(in the rows, 128 means zero)
Each row of numbers stands for one object and depends on some of the facts below. Use the named rows to name the rest.

Known rows:
[115  85 148 122 120 156 112  93 108 109 130  91 105 109 140 133 168  84
 134 111 131 142 134 113] -> (373)
[ 82  37 163 106 197 150 166  93 121 100 119  72 126 121 128 152 162  87
  99 102 129 138 155 134] -> (301)
[105  90 135 152 111 146 135 105 119 111 102  91 104 117 135 141 151  89
 125 119 122 146 148 130] -> (614)
[ 98  96 149 141 116 150 137  97 114 119 100  81  98 128 138 130 151  87
 124 117 121 142 146 131] -> (573)
[ 94  94 137 101 146 141 116  92 117 114 108  37 125 148 120 160 181  90
 101 112 137 136 165 130] -> (651)
[121 123 135 128 164 156 115  96 116 148 133  45 101  93  87 135 153  91
 113 100 158 142 150 132] -> (936)
[102  86 146 156 108 149 117 118 107 127 138  59 106 126 140 136 163  92
 139 118 111 149 144 124] -> (816)
[106  78 150 128 141 130 146  96 119 131 136  24 123 118 105 151 177  90
  92 112 139 135 161 151] -> (164)
[102  66 138 109  94 183 117  82 103 112 109  69 110 110 140 150 159  91
 139 114 124 136 123 165] -> (885)
[130  84 138  91 153 137 119  92 101 104 153  83 119 129 115 135 171  82
  97 109 112 128 152 138] -> (739)
[ 90  75 137 143 185 172 119 115 138 118 142  81 112  86 112 187 213  86
  78 126 140 154 139 135] -> (1066)
[107  86 142 145 108 148 136 101 125 126 110  88  98 123 136 136 166  89
 124 128 124 147 144 120] -> (47)
[117  84 132 161 119 144 123  84 109 114  91  83  93 103 127 124 163  87
 143 111  86 131 146  93] -> (440)
[116  79 157 117 117 163 125  88 102 119 111  96 113 137 145 136 151  89
 132 118 127 149 145 124] -> (23)
[105  89 159 147 160 173 116  84 107 103 114  83 112 139 153 141 125  86
 133 110 142 152 128 122] -> (271)
[105 107 146 158 140 172 117 116 107 151 118  58  91 119  99 138 132  93
 150 114 145 154 135 110] -> (742)
[112  69 144 129 153 127 141  99 107 127 138  31 116 125 106 154 160  91
  91 119 130 132 153 161] -> (506)
[127 124 138 121 148 144 114 102 114 135 144  80 110 112 108 144 161  87
  98 104 111 115 153 138] -> (809)
[119  90 136 121 157 130 134 100 110 142 135  28 116 121  93 158 151  92
  95 116 140 128 153 150] -> (6)
[106  79 131 133  91 146 162 102 116 123 113  55 105 113 156 160 176  87
 132 107 112 133 137 161] -> (319)
[105 114 106 100 183 129  57  84  85  75 103  42 118 114 113 142 172  80
 126  84  99 125 143 114] -> (818)
[ 85  73 135 104 147 180  68 102 112 108 153  78 115 127 105 133 173  87
 139 101 115 128 151 133] -> (363)
[111  93 148 153 104 151 142 110 116 118 110  63 100 119 146 135 162  88
 120 117 120 142 138 121] -> (13)
[117  86 151 121 115 145 119  99 106 109 114  79 104 107 148 129 160  87
 136 111 145 141 134 123] -> (636)
[110 104 149 141 103 139 143 108 113 123 119  60 100 113 143 140 155  85
 125 123 119 143 138 127] -> (519)
[121  82 147 158 110 130 141  89 106 120  99  50 103  91 127 121 164  91
 135 117  97 137 147 113] -> (81)
[ 95  97 148 141 106 154 121 120 110 128 122  68 101 149 139 131 158  90
 138 124 115 149 153 125] -> (883)
[105 105 115  92 175 147  65 109  97 104 143  61 123 134 104 147 201  82
 140 100 113 145 147  95] -> (1036)

How the objects are related:
τ: is of sort; β: belongs to class; Π: refers to; Σ: hangs directly under; κ: points at
(1002) (τ brufom) (Π (297), (319)) (Σ (294))
(1010) (τ truzur) (Σ (883))
(1011) (τ truzur) (β rosal) (Σ (294))
(1023) (τ trabros) (β stanem) (Π (271), (426), (580), (392), (440)) (Σ (759))
(1036) (τ nosi) (Π (580)) (κ (1069))
(1042) (τ truzur) (β rosal) (Σ (363))
(1044) (τ nosi) (Π (1059), (522), (259)) (Σ (632))
(1049) (τ nosi) (β mukil) (Σ (1036))
(1059) (τ truzur) (β rosal) (Σ (302))
(1066) (τ diskon) (β belan) (Π (522), (1049), (528), (614)) (Σ (742))
(1069) (τ truzur) (β tusim) (Σ (830)) (κ (818))
(124) (τ brufom) (Π (585), (742), (1011)) (Σ (302))
(125) (τ nosi) (β belan) (Σ (1036))
(13) (τ truzur) (Σ (172))
(155) (τ brufom) (β mukil) (Π (585), (392), (742), (486), (1069)) (Σ (172))
(164) (τ truzur) (β livanul) (Π (530), (404)) (Σ (816))
(172) (τ brufom) (κ (809))
(196) (τ truzur) (β rosal) (Π (915), (1011)) (Σ (534))
(197) (τ nosi) (β beren) (Σ (596))
(210) (τ truzur) (β stanem) (Π (522), (1042), (1049), (373), (125)) (Σ (1036))
(23) (τ plubi) (β livanul) (Σ (839)) (κ (728))
(232) (τ trabros) (β gobros) (Σ (759))
(245) (τ trabros) (β klaklen) (Π (271), (874)) (Σ (534)) (κ (898))
(253) (τ brufom) (β rosal) (Π (841), (534), (609)) (Σ (632)) (κ (271))
(259) (τ diskon) (Σ (318)) (κ (363))
(267) (τ truzur) (β livanul) (Σ (302)) (κ (318))
(271) (τ plubi) (β stanem) (Σ (742)) (κ (993))
(281) (τ nosi) (β plaklipur) (Σ (596))
(294) (τ diskon)
(297) (τ nosi) (β verok) (Σ (759)) (κ (922))
(298) (τ truzur) (β verok) (Π (319)) (Σ (302))
(301) (τ plubi) (Π (993), (319), (281)) (Σ (742)) (κ (759))
(302) (τ nosi) (Π (522), (13), (81)) (κ (297))
(312) (τ truzur) (β rosal) (Σ (172))
(314) (τ diskon) (β livanul) (Π (1010)) (Σ (318))
(318) (τ truzur) (Π (816), (528)) (κ (462))
(319) (τ truzur) (Σ (759))
(363) (τ nivom) (Π (197), (440)) (κ (885))
(373) (τ truzur) (β livanul) (Σ (294)) (κ (294))
(385) (τ nivom) (β gobros) (Π (1042), (530), (742), (81)) (Σ (318))
(389) (τ truzur) (β plaklipur) (Π (609)) (Σ (302))
(392) (τ brufom) (β livanul) (Σ (883)) (κ (164))
(395) (τ nosi) (β plaklipur) (Σ (1036)) (κ (530))
(404) (τ trabros) (Σ (759))
(426) (τ plubi) (β verok) (Σ (839))
(440) (τ brufom) (β gobros) (Σ (830))
(462) (τ truzur) (β livanul) (Π (993), (172), (81)) (Σ (759))
(47) (τ nivom) (β tusim) (Σ (839))
(486) (τ truzur) (β gobros) (Σ (363)) (κ (253))
(506) (τ diskon) (Π (404)) (Σ (816))
(511) (τ nivom) (β rosal) (Π (426), (742), (125)) (Σ (759))
(519) (τ truzur) (Σ (830))
(522) (τ plubi) (β rosal) (Σ (742))
(528) (τ diskon) (β livanul) (Σ (632))
(529) (τ plubi) (β plaklipur) (Σ (742))
(530) (τ brufom) (β mukil) (Σ (883)) (κ (301))
(534) (τ diskon)
(552) (τ truzur) (β mukil) (Σ (302))
(556) (τ brufom) (β tusim) (Σ (318))
(573) (τ nivom) (Σ (534))
(580) (τ nivom) (β tusim) (Σ (759))
(585) (τ truzur) (β livanul) (Σ (534)) (κ (259))
(596) (τ trabros)
(6) (τ diskon) (Π (1069), (1011)) (Σ (318))
(609) (τ truzur) (β plaklipur) (Σ (816))
(614) (τ nivom) (β rosal) (Σ (596))
(631) (τ nosi) (β bropla) (Π (552), (259)) (Σ (1036)) (κ (874))
(632) (τ nivom) (Π (922))
(636) (τ truzur) (Σ (830)) (κ (395))
(638) (τ brufom) (β rosal) (Π (426)) (Σ (1036)) (κ (739))
(641) (τ nosi) (β tusim) (Σ (1036))
(651) (τ brufom) (β livanul) (Π (993), (1059), (294), (830), (529)) (Σ (1036))
(728) (τ nosi) (β gobros) (Σ (1036)) (κ (373))
(739) (τ diskon) (Π (529)) (Σ (632)) (κ (245))
(742) (τ brufom)
(746) (τ nosi) (β klaklen) (Σ (839))
(759) (τ nosi) (κ (769))
(769) (τ brufom) (β rosal) (Π (267), (830), (172), (1069)) (Σ (883))
(79) (τ plubi) (β verok) (Σ (742))
(809) (τ diskon) (Π (392), (728)) (Σ (632))
(81) (τ truzur) (β gobros) (Σ (294))
(816) (τ truzur)
(818) (τ nosi) (β verok) (Π (580), (373), (440)) (Σ (1036)) (κ (631))
(825) (τ truzur) (β plaklipur) (Σ (534))
(830) (τ brufom)
(839) (τ brufom)
(841) (τ nosi) (β verok) (Σ (172))
(866) (τ plubi) (β mukil) (Σ (742))
(874) (τ plubi) (β gobros) (Σ (632))
(883) (τ nivom)
(885) (τ brufom) (Σ (759)) (κ (267))
(898) (τ nivom) (Π (172), (1069), (404)) (Σ (294)) (κ (1036))
(915) (τ nosi) (Σ (172))
(922) (τ trabros) (β beren) (Σ (759)) (κ (486))
(93) (τ diskon) (β bropla) (Σ (632))
(936) (τ truzur) (Π (742)) (Σ (534))
(981) (τ truzur) (β tusim) (Π (552), (609), (259)) (Σ (816))
(993) (τ plubi) (β plaklipur) (Σ (759)) (κ (839))

Which object is each row?
[103  61 160 116 107 161 109  84 109  92 118  89 115 121 147 145 174  82
 129 122 124 130 131 133]	(259)
[ 79 113 159 109 167 172 121 116 135 153 171  68 104 128 147 163 224  82
  67 108 142 144 153 156]	(389)
[110  59 148  99 163 125 170  84  90 104 147  27 124 139 104 142 163  91
  99 117 148 160 155 170]	(898)
[111 103 162 139 122 158 136  92 120 150 110  71  99 122 138 143 176  85
 123 121 120 144 141 107]	(197)
[121  78 120 132 154 134 138  69 107 125 114  41 104 109  83 139 156  94
 127 106 114 134 166 127]	(385)
[ 97  51 163 106 125 148 129 106  95 119 133  65 112 141 140 135 143  93
 138 121 120 149 147 137]	(172)
[ 86  98 169  67 128 159  85 120 107 187 117  86 103 128 166 160 200  87
 105 121 176 163 125 110]	(395)
[121  84 152 122 110 136 159  95 100 114 128  70 114 103 125 127 169  89
 129 132 148 167 141 126]	(1069)
[ 69 115 173 132 149 193 140 114 119 178 119  77  84 142 156 165 189  86
  91 126 138 174 128 156]	(529)
[110  89 147 158 118 126 116 109  97 103  95  56  96 118 140 134 135  86
 129 106 103 129 132 137]	(841)
[123 101 152 125  98 136 132  99 106 131 120  98  97 127 139 138 156  87
 112 118 113 122 140 126]	(528)
[ 82  95 151 180 154 146 137  97  89 101  75  60  94 118 133 130 136  87
 129 104  94 138 136 129]	(79)
[101  75 130 140 147 149 128  99 139  91 143  85 125 124 126 159 202  84
 103 109  98 126 161 136]	(981)
[133  79 127 140 107 149 175  85 102 129  85  45 111  94 135 153 173  95
 151 115  81 120 130 127]	(232)
[106 118 132 148 139 155 107  99  88 116  80  75  92 125 135 132 131  87
 139  98  98 139 140 117]	(426)
[117  87 137 121 145 138 115  99 124 103 144  72 116 126 118 146 181  81
  88 104  90 110 163 156]	(1044)
[121  90 151 129  97 146 193 103  98 134 112  20 118 123 145 158 151  96
 119 121 113 142 127 159]	(404)
[130 124  94 117 149 169 125  91 128 133 128  54  98 109  82 156 152  93
 128  95 116 139 142 131]	(511)
[120 113 109 137 111 179 144  98 139 123 103  88  93 119 134 156 178  91
 143 110  99 145 134 118]	(580)
[ 93  68 138 148 157 116 125  90  97  93 124  33 116 118 119 136 164  83
 111  87  91 115 158 162]	(298)
[113  90 133 118 144 147 112 107 125 127 162  69 109 146 107 133 165  92
 113 109 101 129 169 158]	(632)
[112 113 132 130 101 124 107 106 116 126  91  75 112 122 142 158 174  91
 128 132 127 137 144  96]	(641)
[110  74 128 120 128 147 176  86 127 121 141  20 118 124 116 157 183  91
 106 104 116 129 149 184]	(462)

